Below is a small trained network, with its code and all its weights. Each question gives an input and a class and asks what happens when units are switched off, that is, made to give their printed mean instead of their output.

import numpy as np


def w(rows, s, z=0):
    codes = np.array(rows[::2]) - 128.0
    scale = np.full(codes.shape[1], s)
    scale[-1] = z or s
    return codes * scale


def norm(h):
    return h / np.sqrt((h * h).mean(-1, keepdims=True) + 1e-5)


def f(y):
    return y / 2 * (1 + np.tanh(0.7978845608 * (y + 0.044715 * y**3)))


def log_softmax(a):
    a = a - a.max(-1, keepdims=True)
    return a - np.log(np.exp(a).sum(-1, keepdims=True))


def net(x, mask):
    res = np.array(x, float).reshape(1, 7) / 4 @ E
    u = 0
    for l in range(2):
        y = f(norm(res) @ A[l][:, :-1].T + A[l][:, -1])
        res = res + np.where(mask[u : u + 10], y, B[l][:, -1]) @ B[l][:, :-1]
        u += 10
    return log_softmax(norm(res)[-1] @ U[:, :-1].T + U[:, -1])


A, B = {}, {}
E = w([
[146,163,177,208,209,208,147,67],'x0',
[155,172,155,77,79,113,30,103],'x1',
[19,167,27,93,159,39,174,99],'x2',
[196,66,127,107,198,115,133,70],'x3',
[113,196,133,90,154,80,96,63],'x4',
[101,4,144,186,121,182,96,177],'x5',
[150,100,143,13,114,129,1,100],'x6',
],0.0085)
A[0] = w([
[149,104,101,161,145,118,109,145,122],'L0N1',
[143,98,136,183,83,124,135,173,12],'L0N2',
[126,70,199,155,131,149,138,216,155],'L0N3',
[145,147,120,131,63,131,151,150,3],'L0N4',
[157,134,83,128,127,144,215,66,41],'L0N5',
[182,33,149,122,94,138,105,247,149],'L0N6',
[120,100,28,131,99,113,106,124,36],'L0N7',
[102,58,172,135,66,153,128,193,152],'L0N8',
[180,136,118,102,176,105,144,59,58],'L0N9',
[151,93,72,125,113,165,158,250,55],'L0N10',
],0.011,0.0055)
B[0] = w([
[136,136,102,166,69,225,174,137,136],'L0N1',
[106,123,139,112,142,178,116,136,150],'L0N2',
[103,183,60,165,145,160,154,103,233],'L0N3',
[162,81,127,99,137,175,33,90,126],'L0N4',
[168,64,120,162,119,179,209,62,158],'L0N5',
[141,114,136,23,152,186,3,12,255],'L0N6',
[197,166,117,117,151,144,121,158,143],'L0N7',
[117,151,89,112,114,162,96,3,228],'L0N8',
[170,69,127,73,96,178,41,46,170],'L0N9',
[102,119,111,57,29,74,75,33,194],'L0N10',
],0.0081,0.0078)
A[1] = w([
[209,130,162,149,111,54,172,93,21],'L1N1',
[105,101,70,113,109,163,126,191,3],'L1N2',
[201,163,236,125,176,129,56,110,157],'L1N3',
[140,185,114,165,117,85,138,122,63],'L1N4',
[27,69,185,86,151,178,90,71,179],'L1N5',
[105,130,95,99,142,132,170,72,68],'L1N6',
[76,217,90,78,109,2,104,113,105],'L1N7',
[172,82,83,92,94,148,192,153,20],'L1N8',
[30,124,169,164,80,150,47,188,221],'L1N9',
[53,97,206,134,21,197,12,90,132],'L1N10',
],0.0084,0.0047)
B[1] = w([
[133,141,57,111,66,192,55,47,126],'L1N1',
[69,71,69,100,72,188,81,144,116],'L1N2',
[167,134,85,84,80,162,148,67,206],'L1N3',
[197,168,39,96,141,147,120,81,127],'L1N4',
[151,147,100,77,96,166,118,87,235],'L1N5',
[114,162,112,83,112,165,80,151,158],'L1N6',
[85,116,132,88,8,163,138,179,205],'L1N7',
[114,91,63,68,82,79,109,119,121],'L1N8',
[204,182,138,74,134,236,94,66,165],'L1N9',
[187,130,112,85,179,189,105,56,254],'L1N10',
],0.011,0.009)
U = w([
[191,123,121,65,135,184,9,8,244],'0',
[98,138,37,30,1,47,124,214,76],'1',
[163,116,142,217,184,141,187,192,2],'2',
],0.0094,0.0051)

Each question gives the input, the list of numbers given to net, and the class t.
The units are the neurons (one row each of A and B). Each row of codes is followed by its name. A weight is (code - 128) times the scale printed after its matrix; where a second scale follows, it is the last column's (A, B and U).
mask holds one flag per neuron, layer by layer. A switched-off neuron (its flag False) gives its mean, the last column of its row in B, instead of its output. The means were averaged over made-up inputs and are rounded, as every weight is.
A unit's drop is (log p(t) with every unit on - log p(t) with that unit switched off) / (log p(t) with every unit on - log p(t) with every unit switched off).
The circuit of an input: a set's keep is (log p(t) with only the set's units on - log p(t) with every unit switched off) / (log p(t) with every unit on - log p(t) with every unit switched off). Starting from the 12 units with the biggest drops (on a tie, the unit counted first), units are removed one at a time, each time the one whose removal leaves the highest keep (on an exact tie, the one counted first), for as long as the keep stays at least 0.8.
circuit, biggest first: the units of the circuit, biggest drop first
top k neurons: the k neurons with the biggest drops, biggest first
k most important neurons of layer l: the k neurons of layer l with the biggest drops, biggest first
drop when u is switched off: that unit's drop, to one decimal
input [5,0,-1,0,2,-5,-8], class 2: circuit, biggest first	[L0N6, L1N10, L1N5, L0N8]
input [2,-8,3,4,-7,2,-4], class 1: circuit, biggest first	[L1N10, L1N9]
input [-3,2,4,5,3,-5,1], class 1: circuit, biggest first	[L0N6, L1N7, L1N10]
input [-3,-4,7,-4,-1,6,0], class 1: 3 most important neurons of layer 1	[L1N7, L1N10, L1N3]
input [-3,-5,2,4,-1,-8,4], class 1: top 4 neurons	[L0N6, L1N10, L0N8, L1N9]
input [-2,4,1,-5,6,0,-3], class 1: circuit, biggest first	[L1N7, L0N6]
input [7,-4,3,-2,3,2,-1], class 2: top neuron	[L0N6]
input [-1,2,7,5,5,7,-2], class 1: top 2 neurons	[L0N6, L1N10]
input [7,4,-7,-7,-4,-6,-5], class 2: top 2 neurons	[L0N6, L0N10]
input [2,-5,7,4,-4,4,0], class 1: 2 most important neurons of layer 1	[L1N10, L1N8]
input [6,2,5,-2,0,3,-6], class 2: drop when L1N7 is switched off	0.0
input [-8,6,7,5,7,-6,3], class 1: drop when L1N7 is switched off	0.1
input [8,-1,-2,5,-8,-6,-5], class 2: drop when L0N6 is switched off	0.2
input [1,2,8,-2,-6,2,-2], class 1: top neuron	[L0N6]
